Each row has a name. After each piece below comes the name of the row it's from, unless a question asks for something else. Each question is about the rows just above it. Places in a row count from 0.

vimu: [-26  42  47  27  36 -16  10 -36  59 -53 -76  -8 -81 -25  66 -29  32 -31
  80  29 -36  55  52  -2 -57  62  81 -51   9  -1  29   4  -6  93 -55]
lev: [-26  43  48  28  37 -16  11 -37  61 -56 -79  -8 -83 -24  69 -29  33 -31
  83  30 -38  56  53  -1 -59  63  84 -53   9  -1  30   4  -6  96 -55]
rek: [-23  37  42  21  32 -16   7 -32  51 -45 -66  -7 -71 -24  57 -26  26 -28
  70  24 -28  52  47  -5 -50  54  68 -43   8  -2  22   2  -7  80 -50]
nadi: [-29  49  50  34  41 -16  15 -41  69 -64 -90  -8 -94 -22  79 -32  40 -33
  90  36 -46  58  56   3 -64  71  97 -63   9   1  39   4  -6 110 -58]
bobi: [-28  47  50  33  40 -16  14 -40  67 -62 -87  -8 -91 -23  76 -31  38 -32
  88  35 -44  58  55   2 -63  69  36 -61   9   0  37   4  -6 106 -57]
guz: [-25  40  45  25  34 -16   9 -35  56 -50 -72  -7 -77 -25  62 -27  29 -30
  76  27 -32  54  50  -4 -54  58  76 -48   9  -1  26   4  -6  87 -53]
Bani: [-27  46  49  31  39 -16  13 -39  65 -60 -84  -8 -89 -23  73 -30  36 -32
  87  33 -42  57  55   0 -61  67  90 -58   9   0  34   4  -6 102 -56]
mutir: [-27  44  49  30  38 -16  12 -38  63 -58 -81  -8 -86 -24  71 -30  35 -32
  84  32 -40  57  53   0 -60  65  87 -56   9  -1  32   4  -6  99 -56]
nus: [ 30  34 -16  13 -39  65 -60 -84  -8 -44 -64  -6 -69 -24  55 -25  26 -27
  67  23 -26  51  46  -5 -49  53  66 -42   8  -2  22   2  -7  78 -50]
Gesa: [-25  41  46  26  35 -16   9 -35  58 -52 -74  -7 -79 -25  64 -28  30 -30
  78  28 -34  55  51  -3 -56  60  78 -50   9  -1  27   4  -6  90 -54]
zigo: [-24  37  41  21  32 -16   7 -31  50 -44 -64  -6 -69 -24  55 -25  26 -27
  67  23 -26  51  46  -5 -49  53  66 -42   8  -2  22   2  -7  78 -50]
rekas: [-27  46  49  31  34 -16  13 -39  65 -60 -84  -8 -89 -23  73 -30  36 -32
  87  33 -42  57  55   0 -61  67  90 -58   9   0  34   4  -6 102 -56]
The row with [ 31  34 -16  13 -39  65 -60 -84  -8] is -> rekas
The row with [-23  37  42  21  32 -16   7 -32  51 -45 -66  -7 -71 -24  57 -26  26 -28
  70  24 -28  52  47  -5 -50  54  68 -43   8  -2  22   2  -7  80 -50] is -> rek
[3] is at row and place -> nadi, 23
Where do [-84  -8 -44 -64  -6 -69 -24  55 -25  26 -27] appear? -> nus
The row with [-27  46  49  31  34 -16  13 -39  65 -60 -84  -8 -89 -23  73 -30  36 -32
  87  33 -42  57  55   0 -61  67  90 -58   9   0  34   4  -6 102 -56] is -> rekas

sabom: [  0 -19   1 -10  -8 -15  -1   9 -31  48 -10 -12 -10  35   0 -15 -11  40
 -11]
dozoz: [  0  -2   0 -12  35  -4  -1  -2  -3  44 -15   8 -12  28   0 -22 -15  30
 -13]
Tafuv: [  -1    0    0   12 -124    3    4   17   16   15   13    1   10   12
    0   19   14   16   12]
gelek: [  0  17   0  15  -5  15   1   1  24 -19  16  18  14 -10   0  23  17 -14
  16]
suris: [   0    8   -1    3   -8    6   17   29  -59    7    2 -104    3    6
    0    1    2    6    3]
Pima: [  0  10  -1   5   0   8  11  21 -19  10   4 -45   4   8   0   5   5   9
   5]
Nor: [  0 -11  -9  -5 -23 -10  -4  -2 -20  23  -5   1  -5  12   0  -6  -6  17
  -7]
fozo: [  0  28   0  19   8  27   9   5  28 -30  19   6  18 -20   0  26  21 -25
  21]
[-124    3    4] -> Tafuv
[-10  -4  -2 -20  23  -5   1  -5  12   0] -> Nor
Where do [-10   0] appear? -> gelek
[  -1    0    0   12 -124    3    4   17   16   15   13    1   10   12
    0   19   14   16   12] -> Tafuv
[0 5 5 9] -> Pima

rurul: [ 74   9  -5 -18]
fefo: [-19 -20 -48 -12]
pefu: [-10  -1 -42  38]
Lonor: [ 28 -20  75  -7]
gidif: [-5 -1 90 34]
gapar: [ -1   8  12 -19]
sizag: [ -4  -7 -12 -17]
Tabug: [ -4  -7 -12 -24]
Luti: [ -5   3 -64  28]
ziget: [  4  -6  38 -19]
talu: [-10  -1  79 -26]
Row and place of [9] in the named rows: -> rurul, 1
Where in the named rows is [75]? -> Lonor, 2
Which row holds [ 28 -20  75  -7]? -> Lonor

pigot: [ 77 -14  68  23 -58 -14  25 -15 -41  21 -10  29   9 -50  18  14 -33 -68
 -26 -39 -70 -54  25  19  16   6 -25 -13 -34  13 -41 -23 -23  13  15 -54
  36  25  19 -21  31 -79  46 -72]
tabi: [ 77 -43  15  13 -42   4  28   5 -50  29 -37  34  -8 -23  37 -14 -17 -38
 -52  -2 -25 -50  10   7   3   2  14   0 -28  -5 -19 -11 -13  13  19 -65
  60  26  50 -20  68 -73  40 -30]
Gur: [ 53  -1  96  32 -19 -31  20  24 -40  19  25  21  72 -65 -50  -3  32   1
 -30 -26 -26   9 -39  10 -11   9  17  47 -23  -4 -16 -36 -15 -42  -2 -18
 -17  64   1 -53 -13 -64  16 -28]
Zunez: [ 68 -23   1  33 -54 -14   4  -2 -50 -17 -42  18  -1 -62  -6 -25 -20  14
 -47  10  37   2  11  72 -24  55 -21  52 -28 -16  -7  -1  -6 -24 -27 -27
  20  19  65 -42   7   1  28  12]
rituz: [ 80 -60  21  67 -51 -12  56   1 -55   6 -70  -5  -7 -28 -18  -5   2 -14
  -5   7 -16   2  55  11  72 -24 -21  40 -29  19 -16 -39 -30   7 -22 -57
  18   6  54 -23  16 -10   9 -37]
[0] is at row and place -> tabi, 27
[  2  55  11  72 -24 -21] -> rituz
[-31  20  24 -40] -> Gur
[  4  -2 -50 -17 -42  18] -> Zunez

gunet: [  6   0   5  21 -13   7  18 -48  37]
lemog: [  5 -28  -3   2   3   1   9 -76   8]
nov: [ -3  -6  12  51 -16   7  25 -65  31]
Vav: [ 2 35  0  9 -7 -1 -9 77  9]
dogig: [ 13 -22  -4  10  -9 -15  -2 -81  24]
vuva: [ -5 -15  -4  10   5  15   2  78 -23]
lavek: [ 14 -24  -3  10  -7 -16  -3 -82  24]
mutu: [ 14 -25  -5   9  -5 -16  -3 -81  24]
luda: [ 22 -28 -26   3  18  21   2 -75  13]
kefug: [   1   52   63   86 -104  -37   40  -91  118]
dator: [-18 -36 -37 -59 103  14 -28 119 -85]
vum: [-20  24  18 -10  -5 -15  -4   8 -76]
[ 2 35  0  9 -7 -1 -9 77  9] -> Vav
Which row holds [-76   8]? -> lemog
Where do [ -5 -15  -4   8] appear? -> vum
[52] is at row and place -> kefug, 1
Where in the named rows is [119]? -> dator, 7
[ 13 -22  -4  10] -> dogig
[-36 -37 -59 103  14 -28] is in which row? -> dator

daga: [ 15  -8 -97  63 -10 -36  45   8 -21  23  46  39  70   2  32]
rosi: [ 17 -12 -16  36  34 -23  29 -26   9  25  50  43  28  21 -14]
Muk: [  -5   59  -36   33 -121   -2   45   10   14   -5    2   -4  -13   98
   43]
pok: [ -39   20 -123   91  -53  -40   29   15  -18   20   62   16   70   39
   39]
Gok: [-71   5  71  56 -26  13  -4  -4 -15   1 -19  -2 -54  13 -49]
rotu: [ 40 -49 -37 -13  41  50 -12 -11  30 -12   2 -59  33  12  80]
zilim: [ 59   5 -98  14 -33  40  49  19  38   7  29   4  85 105 102]
puris: [ 49  19  38   7  30   4  85 105 102  16  12 -33  17 -13  -3]
dab: [ 41  -5 -86  34  -9  16 -16 -35   3  25  30  -9  45   5  25]
Gaso: [  4  -7  19 -13   7  -3 -44 -39   0  -5   1 -50 -37 -75 -39]
[ 49  19  38   7  29   4  85 105 102] -> zilim
Row and place of [9] in the named rows: -> rosi, 8

bim: [ -43   58 -104   54  -41   -8   77   29]
Kog: [-36  29 -57  36 -51 -26 -34 -29]
gevo: [-70 -12 -23  81  48  28  15  53]
Fako: [ 16 -62 -30  58 -38 -38 -19 -43]
zer: [-70 -12 -23  81  48  28  47  -9]
zape: [ -41 -101  -33   59    8  -33   74  -65]
los: [ -41  -52 -114   15  -16  -50   16   -9]
Zozuv: [ 73  15 -26  75  48  28 -63  -9]
matek: [-79  -5 -87  73 -31 -10  15  53]
fad: [-94 -44  -7  73  15 -24  75 -68]
[-29] is at row and place -> Kog, 7
The row with [-30  58] is -> Fako
Which row holds [ 16 -62 -30  58 -38 -38 -19]? -> Fako
[-79] is at row and place -> matek, 0
[ 73  15 -24  75] -> fad

dov: [ 53   7 -22 -18 -34  20 -23  -1 -11 -21]
zol: [ 73 -17 -16 -24 -29  75 -29  -2  -9 -41]
dalof: [ 24  35   0  -4 -42 -99  -8   5 -25  20]
rokik: [-17 -16 -24 -26  75 -29  -2  -9 -46  -7]
veti: [  4 -17 -73  48 -32 -99  11 -35 -48 -12]
[-23] is at row and place -> dov, 6
[-17 -16 -24 -29  75 -29  -2  -9] is in which row? -> zol

Bod: [ 92 105  92 -53]
Busi: [-54 -64 -54   2]
Robi: [ 78 -65  77   3]
Row and place of [-53] in the named rows: -> Bod, 3
Where in the named rows is [3]? -> Robi, 3
[-64] is at row and place -> Busi, 1
[ 78 -65] -> Robi
[105  92 -53] -> Bod

Dimam: [51 23 40 40]
vemab: [ 46  21 -52  36]
fumu: [ 82  37 -93  64]
basu: [-49 -22  55 -38]
Bito: [ 51  23 -57  39]
Where in the named rows is [39]? -> Bito, 3
[46 21] -> vemab
[82 37] -> fumu

lib: [63 62 -2 -2 -2 -2 -2 -2 60 -3 61 62 69 61 -2]
Voged: [-5 -5 60 71 75 72 -4 77 -3 82 68 81 -3 -3  9]
pilu: [52 51 -4 -3 -4 -3 -4 -3 50 -4 51 50 58 51 -4]
bal: [-3 -3 72 82 75 77 72 81 -4 68 -3 -3 -3 -3 71]
Bozi: [-3 -3 72 82 74 77 72 80 -4 67 -3 -3 -3 -3 71]
kob: [64 62 -2 -2 -2 -2 -3 -2 60 -3 61 61 69 61 -2]
sabik: [ -1  -1  96 109  99 102  97 107  -1  91  -1  -1  -1  -1  96]
fen: [-3 -3 73 83 76 78 73 82 -4 69 -3 -3 -3 -3 73]
kigur: [ 1  2  9 10 10 10 10 11  2  8  2  1  2  2  9]
nif: [ 1  2  9 10 10 10 10 11  2  8  2  1  2 18 -3]
[82 75 77 72 81 -4 68 -3 -3 -3 -3 71] -> bal
[82 68] is in which row? -> Voged
[63 62 -2 -2 -2 -2 -2 -2 60 -3 61 62 69 61 -2] is in which row? -> lib
[52 51 -4 -3 -4 -3 -4 -3 50 -4 51 50 58 51 -4] -> pilu

